Here is a tiny trained network, its code and every weight. The questions are about switching its units off for an input and a class, where a switched-off unit gives its printed mean instead of its output.

import numpy as np


def w(rows, s, z=0):
    codes = np.array(rows[::2]) - 128.0
    scale = np.full(codes.shape[1], s)
    scale[-1] = z or s
    return codes * scale


def norm(h):
    return h / np.sqrt((h * h).mean(-1, keepdims=True) + 1e-5)


def f(y):
    return np.maximum(y, 0)


def log_softmax(a):
    a = a - a.max(-1, keepdims=True)
    return a - np.log(np.exp(a).sum(-1, keepdims=True))


def net(x, mask):
    res = np.array(x, float).reshape(1, 5) / 4 @ E
    u = 0
    for l in range(2):
        y = f(norm(res) @ A[l][:, :-1].T + A[l][:, -1])
        res = res + np.where(mask[u : u + 4], y, B[l][:, -1]) @ B[l][:, :-1]
        u += 4
    return log_softmax(norm(res)[-1] @ U[:, :-1].T + U[:, -1])


A, B = {}, {}
E = w([
[113,221,198,70],'x0',
[125,125,124,128],'x1',
[130,128,136,130],'x2',
[74,75,25,6],'x3',
[67,112,135,165],'x4',
],0.013)
A[0] = w([
[255,143,105,69,19],'L0N0',
[157,154,123,162,165],'L0N1',
[111,157,159,65,71],'L0N2',
[15,117,136,156,2],'L0N3',
],0.025,0.0062)
B[0] = w([
[4,159,103,223,253],'L0N0',
[163,49,184,99,252],'L0N1',
[152,127,190,75,243],'L0N2',
[26,176,102,208,228],'L0N3',
],0.027,0.0063)
A[1] = w([
[117,68,178,53,137],'L1N0',
[92,121,11,16,208],'L1N1',
[194,62,5,195,2],'L1N2',
[222,146,127,181,132],'L1N3',
],0.03,0.0046)
B[1] = w([
[74,119,64,97,246],'L1N0',
[253,70,198,183,253],'L1N1',
[30,239,146,35,215],'L1N2',
[202,94,156,144,176],'L1N3',
],0.031,0.011)
U = w([
[114,127,121,136,248],'0',
[172,95,150,130,117],'1',
[91,169,143,198,98],'2',
[108,127,119,126,211],'3',
[111,172,146,55,83],'4',
[121,132,55,145,50],'5',
[193,165,4,148,13],'6',
],0.023,0.013)

Each question gives the input, the list of numbers given to net, and the class t.
The units are the neurons (one row each of A and B). Each row of codes is followed by its name. A weight is (code - 128) times the scale printed after its matrix; where a second scale follows, it is the last column's (A, B and U).
mask holds one flag per neuron, layer by layer. A switched-off neuron (its flag False) gives its mean, the last column of its row in B, instead of its output. The means were averaged over made-up inputs and are rounded, as every weight is.
A unit's drop is (log p(t) with every unit on - log p(t) with that unit switched off) / (log p(t) with every unit on - log p(t) with every unit switched off).
The circuit of an input: a set's keep is (log p(t) with only the set's units on - log p(t) with every unit switched off) / (log p(t) with every unit on - log p(t) with every unit switched off). Starting from all 8 units, units are removed one at a time, each time the one whose removal leaves the highest keep (on an exact tie, the one counted first), for as long as the keep stays at least 0.8.
units of the circuit, in order: the units of the circuit, biggest drop first
k most important neurons: the k neurons with the biggest drops, biggest first
top k neurons in layer l: the k neurons of layer l with the biggest drops, biggest first
drop of u: that unit's drop, to one decimal
input [4,4,1,-6,5], class 1: top 3 neurons in layer 0 -> [L0N0; L0N2; L0N3]
input [-4,-3,-3,-3,3], class 4: top 2 neurons in layer 1 -> [L1N1; L1N2]
input [7,5,-4,7,7], class 1: 4 most important neurons -> [L1N1; L0N0; L1N2; L0N1]
input [8,-1,6,8,4], class 1: 2 most important neurons -> [L1N1; L1N2]
input [7,-7,-6,6,8], class 2: most important neuron -> [L0N3]
input [-7,2,6,-6,1], class 4: units of the circuit, in order -> [L0N2; L1N2; L0N0]
input [1,1,-3,-7,-1], class 1: 2 most important neurons -> [L1N3; L1N2]
input [6,7,3,7,8], class 2: top 2 neurons in layer 1 -> [L1N3; L1N2]
input [3,-5,-1,-7,4], class 1: units of the circuit, in order -> [L1N2; L0N0]
input [-8,-7,0,-6,7], class 4: 2 most important neurons -> [L0N2; L1N2]
input [-7,0,0,5,3], class 4: 3 most important neurons -> [L1N2; L0N2; L0N0]
input [-1,5,3,6,4], class 1: 2 most important neurons -> [L1N1; L0N0]
input [5,0,1,6,4], class 1: top 3 neurons in layer 0 -> [L0N1; L0N0; L0N3]
input [2,2,5,5,8], class 2: units of the circuit, in order -> [L0N3]
input [7,-4,-7,4,8], class 2: 4 most important neurons -> [L0N3; L0N1; L1N2; L1N0]
input [-7,-6,-2,5,4], class 4: units of the circuit, in order -> [L1N2; L0N0]
input [1,-6,-5,-1,-6], class 2: 3 most important neurons -> [L0N0; L1N0; L1N2]
input [0,4,-2,4,-7], class 2: 2 most important neurons -> [L0N0; L1N0]
input [4,-4,-5,5,-8], class 2: top 2 neurons in layer 0 -> [L0N0; L0N1]
input [-8,-3,2,8,-2], class 1: top neuron in layer 0 -> [L0N1]
input [-7,-4,-4,7,6], class 1: 2 most important neurons -> [L1N1; L0N0]
input [-1,-3,-2,3,-4], class 2: top 2 neurons in layer 0 -> [L0N0; L0N1]
input [5,-7,0,2,-8], class 2: drop of L0N0 -> 1.4
input [-1,8,-3,-1,-8], class 2: drop of L1N0 -> 0.1
input [-1,-1,-4,7,3], class 1: drop of L1N1 -> 0.2
input [-8,7,-7,-3,0], class 4: drop of L1N2 -> 0.6
input [0,-3,4,7,-4], class 1: top neuron in layer 1 -> [L1N1]
